Below are the code and all the weights of a small trained network. Each question names an input and a class and asks about switching units off, where a switched-off unit gives its printed mean instead of its output.

import numpy as np


def w(rows, s, z=0):
    codes = np.array(rows[::2]) - 128.0
    scale = np.full(codes.shape[1], s)
    scale[-1] = z or s
    return codes * scale


def norm(h):
    return h / np.sqrt((h * h).mean(-1, keepdims=True) + 1e-5)


def f(y):
    return y / 2 * (1 + np.tanh(0.7978845608 * (y + 0.044715 * y**3)))


def log_softmax(a):
    a = a - a.max(-1, keepdims=True)
    return a - np.log(np.exp(a).sum(-1, keepdims=True))


def net(x, mask):
    res = np.array(x, float).reshape(1, 7) / 4 @ E
    u = 0
    for l in range(2):
        y = f(norm(res) @ A[l][:, :-1].T + A[l][:, -1])
        res = res + np.where(mask[u : u + 7], y, B[l][:, -1]) @ B[l][:, :-1]
        u += 7
    return log_softmax(norm(res)[-1] @ U[:, :-1].T + U[:, -1])


A, B = {}, {}
E = w([
[184,114,78,254,121,20,218,61,126,131],'x0',
[198,173,117,108,226,155,170,111,102,102],'x1',
[57,217,206,191,50,187,125,81,174,118],'x2',
[175,112,238,178,249,83,147,156,186,132],'x3',
[152,149,37,109,131,98,104,109,220,171],'x4',
[107,170,77,114,170,202,226,91,118,138],'x5',
[56,191,214,75,125,101,198,158,124,181],'x6',
],0.0075)
A[0] = w([
[113,125,254,113,202,126,176,136,129,131,78],'0.n0',
[73,160,23,88,124,116,109,106,104,103,32],'0.n1',
[143,86,24,5,82,193,81,118,95,138,106],'0.n2',
[159,84,29,80,148,87,145,142,108,121,2],'0.n3',
[142,121,159,171,105,186,32,143,130,91,103],'0.n4',
[201,120,100,188,128,58,162,89,148,173,112],'0.n5',
[238,161,98,121,202,112,134,96,24,58,72],'0.n6',
],0.0081,0.0039)
B[0] = w([
[132,172,140,95,156,192,140,217,95,187,238],'0.n0',
[124,172,195,190,115,140,189,197,172,192,165],'0.n1',
[27,228,46,113,191,65,71,170,35,102,255],'0.n2',
[217,132,148,203,103,161,75,155,93,254,170],'0.n3',
[162,71,154,126,145,135,149,75,185,99,195],'0.n4',
[118,47,58,44,102,174,159,96,157,55,219],'0.n5',
[198,151,243,187,121,151,117,187,211,112,201],'0.n6',
],0.0092,0.0057)
A[1] = w([
[147,33,71,160,193,81,65,137,175,91,240],'1.n0',
[102,164,189,101,66,199,45,85,114,92,108],'1.n1',
[83,107,160,195,72,117,191,66,49,99,119],'1.n2',
[169,112,63,192,79,66,120,117,227,154,95],'1.n3',
[135,252,92,185,149,217,198,48,131,131,2],'1.n4',
[244,118,104,155,214,122,149,112,28,51,194],'1.n5',
[148,109,204,98,184,120,125,128,111,143,112],'1.n6',
],0.014,0.0022)
B[1] = w([
[148,98,94,155,81,137,120,12,84,126,236],'1.n0',
[195,95,132,132,131,129,197,91,188,97,236],'1.n1',
[98,57,142,196,155,128,41,91,60,169,201],'1.n2',
[230,127,128,97,134,155,119,108,203,90,221],'1.n3',
[72,176,70,28,102,111,135,78,105,36,254],'1.n4',
[192,102,176,112,111,139,173,161,252,168,231],'1.n5',
[61,120,172,152,117,110,183,203,166,116,206],'1.n6',
],0.015,0.0089)
U = w([
[68,104,114,187,131,93,45,85,25,152,114],'0',
[145,102,252,170,154,129,174,234,189,173,87],'1',
[53,230,95,54,139,115,151,143,110,78,166],'2',
[186,54,152,141,87,137,127,43,197,92,218],'3',
[171,165,88,162,157,85,62,195,94,215,4],'4',
],0.014,0.0029)

Each question gives the input, the list of numbers given to net, and the class t.
The units are the neurons (one row each of A and B). Each row of codes is followed by its name. A weight is (code - 128) times the scale printed after its matrix; where a second scale follows, it is the last column's (A, B and U).
mask holds one flag per neuron, layer by layer. A switched-off neuron (its flag False) gives its mean, the last column of its row in B, instead of its output. The means were averaged over made-up inputs and are rounded, as every weight is.
A unit's drop is (log p(t) with every unit on - log p(t) with that unit switched off) / (log p(t) with every unit on - log p(t) with every unit switched off).
The circuit of an input: a set's keep is (log p(t) with only the set's units on - log p(t) with every unit switched off) / (log p(t) with every unit on - log p(t) with every unit switched off). Starting from the 12 units with the biggest drops (on a tie, the unit counted first), units are removed one at a time, each time the one whose removal leaves the highest keep (on an exact tie, the one counted first), for as long as the keep stays at least 0.8.
units of the circuit, in order: the units of the circuit, biggest drop first
unit that matters most: the unit with the biggest drop
top k neurons: the k neurons with the biggest drops, biggest first
k most important neurons of layer l: the k neurons of layer l with the biggest drops, biggest first
drop of u: that unit's drop, to one decimal
input [-8,-2,4,2,4,6,-7], class 2: unit that matters most	0.n2
input [-7,4,-7,-7,0,0,-3], class 4: 2 most important neurons of layer 0	(0.n2; 0.n3)
input [-1,-4,-3,-8,-2,-5,5], class 0: units of the circuit, in order	(1.n5; 1.n3)
input [-4,5,-7,-4,8,7,-2], class 2: top 4 neurons	(0.n1; 1.n4; 1.n2; 0.n2)
input [-1,-3,5,-6,-8,1,-5], class 0: top 2 neurons	(1.n2; 1.n5)
input [-3,-8,5,1,-2,-2,7], class 1: top 4 neurons	(1.n0; 1.n4; 0.n5; 1.n3)
input [-6,-2,-8,2,1,-4,0], class 4: units of the circuit, in order	(0.n2; 1.n4)
input [-6,-2,-5,8,2,-6,1], class 1: top 2 neurons	(1.n6; 1.n4)
input [6,6,-7,5,2,8,3], class 1: units of the circuit, in order	(0.n6; 1.n6)
input [-7,-8,6,4,4,0,6], class 1: top 4 neurons	(1.n4; 1.n0; 0.n5; 1.n3)
input [-3,-4,1,-6,3,-3,1], class 2: top 2 neurons	(0.n2; 1.n2)
input [-1,0,-7,-1,-5,5,-8], class 1: top 2 neurons	(1.n5; 0.n6)
input [-8,4,7,4,-2,-6,-3], class 1: 2 most important neurons of layer 0	(0.n0; 0.n5)
input [4,-7,-7,-7,1,5,-1], class 4: unit that matters most	0.n3
input [2,-8,-6,4,-1,-4,7], class 1: top 2 neurons	(1.n4; 0.n2)
input [3,-7,2,4,-5,-3,-1], class 0: 2 most important neurons of layer 1	(1.n2; 1.n5)
input [-1,4,7,4,-6,1,-2], class 2: top 2 neurons	(1.n4; 0.n0)
input [-1,2,-4,-5,4,-6,-8], class 4: 4 most important neurons of layer 0	(0.n2; 0.n3; 0.n1; 0.n5)
input [-1,4,4,6,8,-3,1], class 2: 3 most important neurons of layer 0	(0.n0; 0.n4; 0.n6)
input [3,5,4,-8,-7,-5,3], class 0: units of the circuit, in order	(1.n2)
input [-6,-7,-7,-6,3,2,-7], class 0: top 2 neurons	(0.n2; 1.n5)
input [2,-7,1,-8,-7,3,3], class 0: drop of 1.n2	0.2
input [1,4,1,-1,5,1,2], class 2: drop of 1.n4	0.5
input [4,-3,-4,8,-5,7,-3], class 1: drop of 1.n2	0.0
input [3,1,5,-6,8,-1,-1], class 2: drop of 1.n4	0.1
